Below are the code and all the weights of a small trained network. Each question names an input and a class and asks about switching units off, where a switched-off unit gives its printed mean instead of its output.

import numpy as np


def w(rows, s, z=0):
    codes = np.array(rows[::2]) - 128.0
    scale = np.full(codes.shape[1], s)
    scale[-1] = z or s
    return codes * scale


def f(y):
    return y / 2 * (1 + np.tanh(0.7978845608 * (y + 0.044715 * y**3)))


def log_softmax(a):
    a = a - a.max(-1, keepdims=True)
    return a - np.log(np.exp(a).sum(-1, keepdims=True))


def net(x, mask):
    res = np.array(x, float).reshape(1, 5) / 4 @ E
    y = f(res @ A[0][:, :-1].T + A[0][:, -1])
    res = res + np.where(mask, y, B[0][:, -1]) @ B[0][:, :-1]
    return log_softmax(res[-1] @ U[:, :-1].T + U[:, -1])


A, B = {}, {}
E = w([
[18,90,28],'x0',
[106,153,96],'x1',
[170,93,59],'x2',
[103,2,105],'x3',
[181,91,32],'x4',
],0.0078)
A[0] = w([
[135,108,187,101],'neuron 0',
[87,96,186,208],'neuron 1',
[161,159,22,151],'neuron 2',
[165,160,127,123],'neuron 3',
[229,158,118,157],'neuron 4',
[134,182,254,189],'neuron 5',
[72,194,123,148],'neuron 6',
[183,228,97,255],'neuron 7',
[34,25,131,171],'neuron 8',
[103,172,84,138],'neuron 9',
[139,215,144,96],'neuron 10',
[203,39,143,204],'neuron 11',
],0.013,0.0089)
B[0] = w([
[196,101,57,141],'neuron 0',
[117,211,113,191],'neuron 1',
[194,70,140,196],'neuron 2',
[96,87,183,144],'neuron 3',
[123,115,216,183],'neuron 4',
[130,187,109,241],'neuron 5',
[89,139,226,172],'neuron 6',
[138,128,255,231],'neuron 7',
[56,118,29,251],'neuron 8',
[154,101,189,157],'neuron 9',
[67,111,144,167],'neuron 10',
[218,231,85,212],'neuron 11',
],0.0099,0.012)
U = w([
[98,141,83,137],'0',
[64,201,189,196],'1',
[165,80,108,52],'2',
[118,120,152,2],'3',
[199,174,84,81],'4',
[169,73,180,98],'5',
[44,141,145,118],'6',
[248,149,184,206],'7',
],0.014,0.0052)

Each question gives the input, the list of numbers given to net, and the class t.
The units are the neurons (one row each of A and B). Each row of codes is followed by its name. A weight is (code - 128) times the scale printed after its matrix; where a second scale follows, it is the last column's (A, B and U).
mask holds one flag per neuron, in row order. A switched-off neuron (its flag False) gives its mean, the last column of its row in B, instead of its output. The means were averaged over made-up inputs and are rounded, as every weight is.
A unit's drop is (log p(t) with every unit on - log p(t) with that unit switched off) / (log p(t) with every unit on - log p(t) with every unit switched off).
The circuit of an input: a set's keep is (log p(t) with only the set's units on - log p(t) with every unit switched off) / (log p(t) with every unit on - log p(t) with every unit switched off). Starting from all 12 units, units are removed one at a time, each time the one whose removal leaves the highest keep (on an exact tie, the one counted first), for as long as the keep stays at least 0.8.
circuit, biggest first: the units of the circuit, biggest drop first
most important unit: the unit with the biggest drop
top k neurons: the k neurons with the biggest drops, biggest first
drop when u is switched off: that unit's drop, to one decimal
input [-4,6,1,7,-2], class 4: circuit, biggest first	(neuron 11; neuron 7)
input [4,-3,0,1,-8], class 6: top 2 neurons	(neuron 11; neuron 7)
input [7,-8,4,1,-1], class 0: top 2 neurons	(neuron 8; neuron 7)
input [5,-7,4,2,-5], class 0: circuit, biggest first	(neuron 7; neuron 8)
input [-1,0,-4,5,-6], class 0: most important unit	neuron 7
input [6,2,7,-8,1], class 7: top 2 neurons	(neuron 8; neuron 2)
input [7,2,1,4,-2], class 0: top 3 neurons	(neuron 7; neuron 8; neuron 4)
input [6,-4,-7,5,2], class 0: circuit, biggest first	(neuron 7; neuron 8)
input [6,-2,8,-1,-5], class 0: top 3 neurons	(neuron 7; neuron 4; neuron 8)
input [2,6,-4,6,-5], class 6: top 2 neurons	(neuron 11; neuron 8)
input [4,1,-4,-2,7], class 5: circuit, biggest first	(neuron 11; neuron 5; neuron 2)
input [8,6,5,-4,7], class 5: top 2 neurons	(neuron 11; neuron 2)
input [3,-7,-6,7,-3], class 0: top 2 neurons	(neuron 8; neuron 7)
input [-7,6,7,-7,-5], class 1: circuit, biggest first	(neuron 10)
input [6,-4,4,-2,6], class 2: top 3 neurons	(neuron 2; neuron 5; neuron 1)
input [1,6,-5,7,-7], class 6: top 3 neurons	(neuron 8; neuron 11; neuron 7)
input [-3,6,-6,8,-4], class 0: top 2 neurons	(neuron 7; neuron 8)
input [3,-6,-5,7,8], class 0: top 2 neurons	(neuron 8; neuron 5)
input [4,-5,-1,-3,3], class 7: top 2 neurons	(neuron 8; neuron 10)
input [8,8,1,5,7], class 2: circuit, biggest first	(neuron 2)
input [1,-7,8,3,4], class 4: drop when neuron 7 is switched off	0.6
input [-3,1,-2,6,-3], class 4: drop when neuron 11 is switched off	0.1
input [5,3,1,-6,3], class 7: drop when neuron 8 is switched off	0.3
input [7,-5,7,-6,2], class 7: drop when neuron 8 is switched off	0.3
